Here is a tiny trained network, its code and every weight. The questions are about switching its units off for an input and a target symbol, where a switched-off unit gives its printed mean instead of its output.

import numpy as np


def w(rows, s, z=0):
    codes = np.array(rows[::2]) - 128.0
    scale = np.full(codes.shape[1], s)
    scale[-1] = z or s
    return codes * scale


def norm(h):
    return h / np.sqrt((h * h).mean(-1, keepdims=True) + 1e-5)


def f(y):
    return y / 2 * (1 + np.tanh(0.7978845608 * (y + 0.044715 * y**3)))


def softmax(a):
    e = np.exp(a - a.max(-1, keepdims=True))
    return e / e.sum(-1, keepdims=True)


def log_softmax(a):
    a = a - a.max(-1, keepdims=True)
    return a - np.log(np.exp(a).sum(-1, keepdims=True))


def net(x, mask):
    ids = ['αβγδεηθλμξπστφψ'.index(c) for c in x.split()]
    T = len(ids)
    res = E[ids] + P[:T]
    u = 0
    for l in range(2):
        q, k, v = (norm(res) @ M[l].T for M in (Q, K, V))
        z = softmax(np.where(np.tri(T) > 0, q @ k.T / 2**0.5, -1e9)) @ v
        res = res + np.where(mask[u], z, O[l][:, -1]) @ O[l][:, :-1]
        u += 1
        y = f(norm(res) @ A[l][:, :-1].T + A[l][:, -1])
        res = res + np.where(mask[u : u + 24], y, B[l][:, -1]) @ B[l][:, :-1]
        u += 24
    return log_softmax(norm(res)[-1] @ U[:, :-1].T + U[:, -1])


Q, K, V, O, A, B = {}, {}, {}, {}, {}, {}
E = w([
[152,151,127],'α',
[154,155,116],'β',
[127,109,123],'γ',
[134,131,135],'δ',
[148,145,135],'ε',
[170,95,98],'η',
[140,140,125],'θ',
[95,250,120],'λ',
[104,126,112],'μ',
[142,140,133],'ξ',
[160,105,88],'π',
[62,126,150],'σ',
[148,145,134],'τ',
[141,107,94],'φ',
[196,84,99],'ψ',
],0.019)
P = w([
[94,3,147],'0',
[230,176,113],'1',
[231,179,111],'2',
[233,178,112],'3',
[235,178,109],'4',
[236,181,107],'5',
],0.0045)
Q[0] = w([
[106,253,219],'0.h1',
[230,203,218],'0.h1',
],0.024)
K[0] = w([
[62,103,199],'0.h1',
[149,4,205],'0.h1',
],0.031)
V[0] = w([
[96,163,8],'0.h1',
[225,173,97],'0.h1',
],0.012)
O[0] = w([
[57,34,2,1],'0.h1',
[76,171,39,168],'0.h1',
],0.009,0.0058)
A[0] = w([
[139,137,113,56],'0.n1',
[59,161,109,79],'0.n2',
[102,138,124,65],'0.n3',
[52,185,147,22],'0.n4',
[83,135,153,195],'0.n5',
[126,121,130,129],'0.n6',
[65,64,142,249],'0.n7',
[108,130,136,134],'0.n8',
[87,134,151,152],'0.n9',
[73,204,139,37],'0.n10',
[94,134,146,134],'0.n11',
[133,87,104,56],'0.n12',
[77,157,141,41],'0.n13',
[107,131,129,59],'0.n14',
[3,121,166,79],'0.n15',
[128,139,129,99],'0.n16',
[99,144,117,64],'0.n17',
[76,137,125,119],'0.n18',
[112,129,129,20],'0.n19',
[127,127,137,71],'0.n20',
[87,146,141,73],'0.n21',
[95,144,139,47],'0.n22',
[92,133,148,154],'0.n23',
[122,184,141,21],'0.n24',
],0.027,0.0018)
B[0] = w([
[96,114,113,147],'0.n1',
[197,112,235,162],'0.n2',
[146,140,148,117],'0.n3',
[83,252,61,143],'0.n4',
[52,144,134,119],'0.n5',
[143,129,126,120],'0.n6',
[184,144,223,145],'0.n7',
[114,147,128,114],'0.n8',
[55,151,125,116],'0.n9',
[52,220,86,204],'0.n10',
[79,153,122,115],'0.n11',
[136,92,73,156],'0.n12',
[85,185,95,120],'0.n13',
[128,148,136,111],'0.n14',
[22,33,185,130],'0.n15',
[114,124,130,141],'0.n16',
[157,125,163,129],'0.n17',
[111,157,180,128],'0.n18',
[129,148,127,108],'0.n19',
[141,121,141,125],'0.n20',
[85,173,103,116],'0.n21',
[97,164,105,115],'0.n22',
[74,148,126,116],'0.n23',
[39,96,146,254],'0.n24',
],0.042,0.0067)
Q[1] = w([
[111,166,181],'1.h1',
[1,96,206],'1.h1',
],0.031)
K[1] = w([
[66,92,100],'1.h1',
[4,226,146],'1.h1',
],0.031)
V[1] = w([
[192,92,52],'1.h1',
[111,20,4],'1.h1',
],0.0016)
O[1] = w([
[171,157,109,2],'1.h1',
[8,19,94,22],'1.h1',
],0.0011,0.00066)
A[1] = w([
[108,71,120,44],'1.n1',
[250,226,192,118],'1.n2',
[129,128,123,120],'1.n3',
[109,196,105,111],'1.n4',
[133,135,138,116],'1.n5',
[97,196,74,64],'1.n6',
[128,142,55,56],'1.n7',
[168,220,10,147],'1.n8',
[126,127,129,111],'1.n9',
[143,125,112,132],'1.n10',
[162,153,180,71],'1.n11',
[145,145,159,84],'1.n12',
[183,45,116,144],'1.n13',
[143,123,112,113],'1.n14',
[109,58,62,2],'1.n15',
[165,174,129,146],'1.n16',
[127,125,125,130],'1.n17',
[132,128,119,85],'1.n18',
[129,128,117,102],'1.n19',
[161,153,150,80],'1.n20',
[108,142,24,3],'1.n21',
[126,126,130,108],'1.n22',
[116,76,23,179],'1.n23',
[241,142,95,90],'1.n24',
],0.02,0.0039)
B[1] = w([
[127,157,114,148],'1.n1',
[164,201,193,210],'1.n2',
[127,123,126,123],'1.n3',
[194,134,109,178],'1.n4',
[123,129,133,129],'1.n5',
[166,176,63,188],'1.n6',
[106,100,163,145],'1.n7',
[85,114,255,184],'1.n8',
[126,128,130,126],'1.n9',
[134,111,116,127],'1.n10',
[85,145,161,165],'1.n11',
[106,136,146,140],'1.n12',
[173,50,118,254],'1.n13',
[133,110,117,125],'1.n14',
[69,160,125,152],'1.n15',
[145,172,135,134],'1.n16',
[128,127,127,128],'1.n17',
[127,116,127,116],'1.n18',
[126,119,126,119],'1.n19',
[115,152,138,131],'1.n20',
[96,59,172,166],'1.n21',
[127,128,129,126],'1.n22',
[83,106,89,186],'1.n23',
[131,152,29,208],'1.n24',
],0.058,0.0079)
U = w([
[178,100,152,193],'α',
[149,173,151,173],'β',
[167,203,200,94],'γ',
[79,131,47,115],'δ',
[146,179,63,148],'ε',
[128,64,49,148],'η',
[78,121,88,139],'θ',
[52,227,105,51],'λ',
[180,91,251,2],'μ',
[169,31,152,171],'ξ',
[181,90,56,149],'π',
[57,112,215,119],'σ',
[145,167,77,172],'τ',
[224,138,135,152],'φ',
[68,31,102,108],'ψ',
],0.026,0.0074)

Each question gives the input, a string of symbols that net reads in full, and the target symbol t.
The units are the heads (2 rows each of Q, K, V and O) and the neurons (one row each of A and B). Each row of codes is followed by its name. A weight is (code - 128) times the scale printed after its matrix; where a second scale follows, it is the last column's (O, A, B and U).
mask holds one flag per unit, layer by layer, with each layer's heads first. A switched-off unit (its flag False) gives its mean, the last column of its rows in O or B, instead of its output. The means were averaged over made-up inputs and are rounded, as every weight is.
A unit's drop is (log p(t) with every unit on - log p(t) with that unit switched off) / (log p(t) with every unit on - log p(t) with every unit switched off).
The circuit of an input: a set's keep is (log p(t) with only the set's units on - log p(t) with every unit switched off) / (log p(t) with every unit on - log p(t) with every unit switched off). Starting from the 12 units with the biggest drops (on a tie, the unit counted first), units are removed one at a time, each time the one whose removal leaves the highest keep (on an exact tie, the one counted first), for as long as the keep stays at least 0.8.
units of the circuit, in order: the units of the circuit, biggest drop first
unit that matters most: the unit with the biggest drop
top k neurons: the k neurons with the biggest drops, biggest first
top k neurons in layer l: the k neurons of layer l with the biggest drops, biggest first
drop when u is switched off: that unit's drop, to one decimal
input δ φ ψ α θ, target μ: top 3 neurons -> (0.n10; 0.n12; 0.n4)
input φ ξ φ ξ θ τ, target ψ: top 2 neurons -> (0.n10; 0.n2)
input θ φ ε, target ξ: unit that matters most -> 0.h1
input ξ β ξ δ, target σ: top 4 neurons -> (1.n13; 1.n24; 1.n2; 1.n6)
input α β ψ λ ξ β, target λ: top 2 neurons in layer 1 -> (1.n6; 1.n8)
input μ ξ ε, target π: units of the circuit, in order -> (0.h1; 0.n24; 1.n24)
input ξ β γ, target γ: units of the circuit, in order -> (0.h1; 0.n2; 1.n2)
input τ α ε ξ θ, target ε: top 2 neurons -> (0.n24; 1.n13)
input μ π π α, target π: units of the circuit, in order -> (0.h1; 0.n24; 1.n24)
input α β ξ θ, target λ: top 2 neurons -> (1.n6; 0.n24)
input μ φ γ α θ ξ, target π: top 2 neurons -> (0.n10; 0.n24)
input γ φ τ, target φ: top 2 neurons -> (0.n24; 0.n10)
input δ η γ β δ α, target μ: top 2 neurons in layer 0 -> (0.n10; 0.n4)
input φ θ θ ξ ε, target ψ: top 2 neurons -> (0.n10; 0.n2)
input ξ ξ φ, target φ: top 4 neurons in layer 0 -> (0.n2; 0.n24; 0.n12; 0.n10)
input θ π ξ μ, target μ: top 3 neurons -> (0.n7; 0.n2; 0.n15)
input ψ φ ξ ξ ξ, target δ: unit that matters most -> 0.n24
input ξ ξ α ε ξ τ, target σ: top 4 neurons -> (1.n13; 0.n24; 1.n24; 1.n2)
input β α α φ, target φ: top 3 neurons in layer 1 -> (1.n2; 1.n24; 1.n13)
input α ξ ξ, target λ: top neuron in layer 0 -> (0.n24)
input β φ η, target η: drop when 0.n12 is switched off -> 0.1
input ξ α β, target σ: drop when 1.n18 is switched off -> 0.0
input ξ ξ β μ, target μ: drop when 0.n2 is switched off -> 0.3
input δ γ ξ ξ ξ ξ, target μ: drop when 0.h1 is switched off -> 9.2
input ξ ξ ξ α γ β, target σ: top 4 neurons in layer 1 -> (1.n13; 1.n24; 1.n2; 1.n6)
